Here is a tiny trained network, its code and every weight. The questions are about switching its units off for an input and a target symbol, where a switched-off unit gives its printed mean instead of its output.

import numpy as np


def w(rows, s, z=0):
    codes = np.array(rows[::2]) - 128.0
    scale = np.full(codes.shape[1], s)
    scale[-1] = z or s
    return codes * scale


def norm(h):
    return h / np.sqrt((h * h).mean(-1, keepdims=True) + 1e-5)


def f(y):
    return np.maximum(y, 0)


def softmax(a):
    e = np.exp(a - a.max(-1, keepdims=True))
    return e / e.sum(-1, keepdims=True)


def log_softmax(a):
    a = a - a.max(-1, keepdims=True)
    return a - np.log(np.exp(a).sum(-1, keepdims=True))


def net(x, mask):
    ids = ['βδζμπτφ'.index(c) for c in x.split()]
    T = len(ids)
    res = E[ids] + P[:T]
    u = 0
    for l in range(3):
        r = norm(res)
        for j in range(2):
            rows = slice(3 * j, 3 * j + 3)
            q, k, v = (r @ M[l][rows].T for M in (Q, K, V))
            z = softmax(np.where(np.tri(T) > 0, q @ k.T / 3**0.5, -1e9)) @ v
            o = O[l][rows]
            res = res + np.where(mask[u + j], z, o[:, -1]) @ o[:, :-1]
        u += 2
        y = f(norm(res) @ A[l][:, :-1].T + A[l][:, -1])
        res = res + np.where(mask[u : u + 4], y, B[l][:, -1]) @ B[l][:, :-1]
        u += 4
    return log_softmax(norm(res)[-1] @ U[:, :-1].T + U[:, -1])


Q, K, V, O, A, B = {}, {}, {}, {}, {}, {}
E = w([
[109,182,207],'β',
[177,110,239],'δ',
[149,173,180],'ζ',
[99,96,123],'μ',
[167,133,126],'π',
[53,2,161],'τ',
[114,131,103],'φ',
],0.0084)
P = w([
[163,40,209],'0',
[161,62,179],'1',
[151,105,200],'2',
[160,108,210],'3',
[174,114,233],'4',
[179,106,246],'5',
],0.0013)
Q[0] = w([
[162,95,181],'L0H0',
[158,161,220],'L0H0',
[135,105,3],'L0H0',
[140,106,125],'L0H1',
[105,107,152],'L0H1',
[105,130,147],'L0H1',
],0.0066)
K[0] = w([
[113,102,105],'L0H0',
[127,141,1],'L0H0',
[253,166,254],'L0H0',
[77,131,129],'L0H1',
[72,128,122],'L0H1',
[107,115,68],'L0H1',
],0.0065)
V[0] = w([
[136,43,214],'L0H0',
[213,189,255],'L0H0',
[181,74,202],'L0H0',
[140,107,71],'L0H1',
[163,141,168],'L0H1',
[88,145,73],'L0H1',
],0.0036)
O[0] = w([
[94,218,75,255],'L0H0',
[188,152,5,160],'L0H0',
[120,223,47,210],'L0H0',
[150,112,170,81],'L0H1',
[136,89,23,156],'L0H1',
[190,218,139,70],'L0H1',
],0.0023,0.0026)
A[0] = w([
[252,163,116,57],'L0N0',
[220,43,235,254],'L0N1',
[29,197,150,159],'L0N2',
[106,76,84,178],'L0N3',
],0.0047,0.00069)
B[0] = w([
[159,202,255,183],'L0N0',
[125,244,7,251],'L0N1',
[216,112,94,188],'L0N2',
[156,128,191,176],'L0N3',
],0.0049,0.0034)
Q[1] = w([
[107,121,182],'L1H0',
[163,212,40],'L1H0',
[99,2,106],'L1H0',
[147,90,116],'L1H1',
[121,19,78],'L1H1',
[79,36,85],'L1H1',
],0.0068)
K[1] = w([
[93,147,109],'L1H0',
[151,91,253],'L1H0',
[200,251,63],'L1H0',
[119,53,147],'L1H1',
[97,13,184],'L1H1',
[54,55,127],'L1H1',
],0.0052)
V[1] = w([
[97,119,221],'L1H0',
[191,113,224],'L1H0',
[121,160,176],'L1H0',
[51,148,85],'L1H1',
[137,57,124],'L1H1',
[151,103,2],'L1H1',
],0.0035)
O[1] = w([
[143,91,201,194],'L1H0',
[185,173,198,210],'L1H0',
[162,173,198,197],'L1H0',
[155,92,163,91],'L1H1',
[99,89,189,50],'L1H1',
[180,188,251,4],'L1H1',
],0.0029,0.0013)
A[1] = w([
[2,130,184,169],'L1N0',
[107,118,201,1],'L1N1',
[209,174,110,246],'L1N2',
[101,189,69,107],'L1N3',
],0.0064,0.0027)
B[1] = w([
[255,245,81,195],'L1N0',
[198,160,173,137],'L1N1',
[33,168,123,253],'L1N2',
[146,60,206,163],'L1N3',
],0.0039,0.0053)
Q[2] = w([
[195,178,192],'L2H0',
[246,171,176],'L2H0',
[151,1,111],'L2H0',
[107,124,154],'L2H1',
[120,118,121],'L2H1',
[107,156,161],'L2H1',
],0.0095)
K[2] = w([
[159,129,180],'L2H0',
[171,128,254],'L2H0',
[83,178,114],'L2H0',
[133,149,132],'L2H1',
[140,140,142],'L2H1',
[112,130,132],'L2H1',
],0.015)
V[2] = w([
[51,147,134],'L2H0',
[24,93,121],'L2H0',
[105,217,217],'L2H0',
[196,96,134],'L2H1',
[119,74,229],'L2H1',
[4,132,95],'L2H1',
],0.0035)
O[2] = w([
[78,161,39,133],'L2H0',
[2,237,105,69],'L2H0',
[162,104,8,252],'L2H0',
[89,55,23,87],'L2H1',
[136,84,103,111],'L2H1',
[186,145,160,129],'L2H1',
],0.0029,0.0024)
A[2] = w([
[98,175,135,161],'L2N0',
[179,1,205,152],'L2N1',
[148,206,152,255],'L2N2',
[88,4,104,122],'L2N3',
],0.0055,0.0032)
B[2] = w([
[146,95,141,181],'L2N0',
[99,101,254,167],'L2N1',
[105,50,109,254],'L2N2',
[78,229,96,160],'L2N3',
],0.0066,0.0063)
U = w([
[213,225,180,22],'β',
[191,16,191,189],'δ',
[19,188,203,110],'ζ',
[219,96,39,254],'μ',
[192,246,69,172],'π',
[81,188,36,103],'τ',
[53,32,54,129],'φ',
],0.012,0.0024)

Each question gives the input, a string of symbols that net reads in full, and the target symbol t.
The units are the heads (3 rows each of Q, K, V and O) and the neurons (one row each of A and B). Each row of codes is followed by its name. A weight is (code - 128) times the scale printed after its matrix; where a second scale follows, it is the last column's (O, A, B and U).
mask holds one flag per unit, layer by layer, with each layer's heads first. A switched-off unit (its flag False) gives its mean, the last column of its rows in O or B, instead of its output. The means were averaged over made-up inputs and are rounded, as every weight is.
A unit's drop is (log p(t) with every unit on - log p(t) with that unit switched off) / (log p(t) with every unit on - log p(t) with every unit switched off).
The circuit of an input: a set's keep is (log p(t) with only the set's units on - log p(t) with every unit switched off) / (log p(t) with every unit on - log p(t) with every unit switched off). Starting from the 12 units with the biggest drops (on a tie, the unit counted first), units are removed one at a time, each time the one whose removal leaves the highest keep (on an exact tie, the one counted first), for as long as the keep stays at least 0.8.
circuit, biggest first: the units of the circuit, biggest drop first
k most important neurons: the k neurons with the biggest drops, biggest first
top k neurons in layer l: the k neurons of layer l with the biggest drops, biggest first
which heads matter: for each layer, one digit per head in row order, 1 if its drop is at least 0.15 and else 0, layers parted by /
input τ β ζ, target ζ: circuit, biggest first	L1N0, L2N2
input μ β μ β, target δ: top 2 neurons in layer 0	L0N1, L0N2
input τ φ φ, target ζ: 3 most important neurons	L0N2, L1N2, L1N0
input β φ δ δ μ, target μ: circuit, biggest first	L0N1, L1N0
input δ ζ φ ζ, target ζ: top 2 neurons in layer 0	L0N1, L0N0
input β τ τ π τ τ, target ζ: 4 most important neurons	L1N2, L2N3, L2N1, L2N2
input τ δ π, target ζ: which heads matter	00 / 01 / 10
input β β δ δ π μ, target δ: 2 most important neurons	L0N1, L0N0
input τ ζ δ, target ζ: circuit, biggest first	L1N2, L0N1, L1N0, L2N2
input β τ μ δ ζ, target δ: 3 most important neurons	L2N3, L0N1, L2N2
input φ φ β μ ζ, target δ: circuit, biggest first	L0H0, L2N3
input μ β π β, target δ: which heads matter	00 / 00 / 10
input π τ φ τ, target τ: which heads matter	00 / 10 / 10
input μ β τ τ, target ζ: 4 most important neurons	L2N3, L2N1, L2N2, L1N2
input φ β τ δ φ, target ζ: which heads matter	01 / 10 / 10
input τ δ μ π, target δ: which heads matter	00 / 01 / 10
input μ μ φ φ, target δ: which heads matter	01 / 01 / 10
input μ δ π π, target δ: which heads matter	00 / 00 / 10
input τ β β φ, target φ: top 3 neurons in layer 2	L2N1, L2N3, L2N0
input δ τ τ ζ π, target ζ: 3 most important neurons	L1N2, L1N0, L0N0
input β ζ β, target φ: top neuron in layer 1	L1N0
input μ φ δ τ μ, target μ: which heads matter	10 / 00 / 00
input τ τ τ φ, target φ: which heads matter	00 / 00 / 00
input δ β δ, target π: most important neuron	L0N1
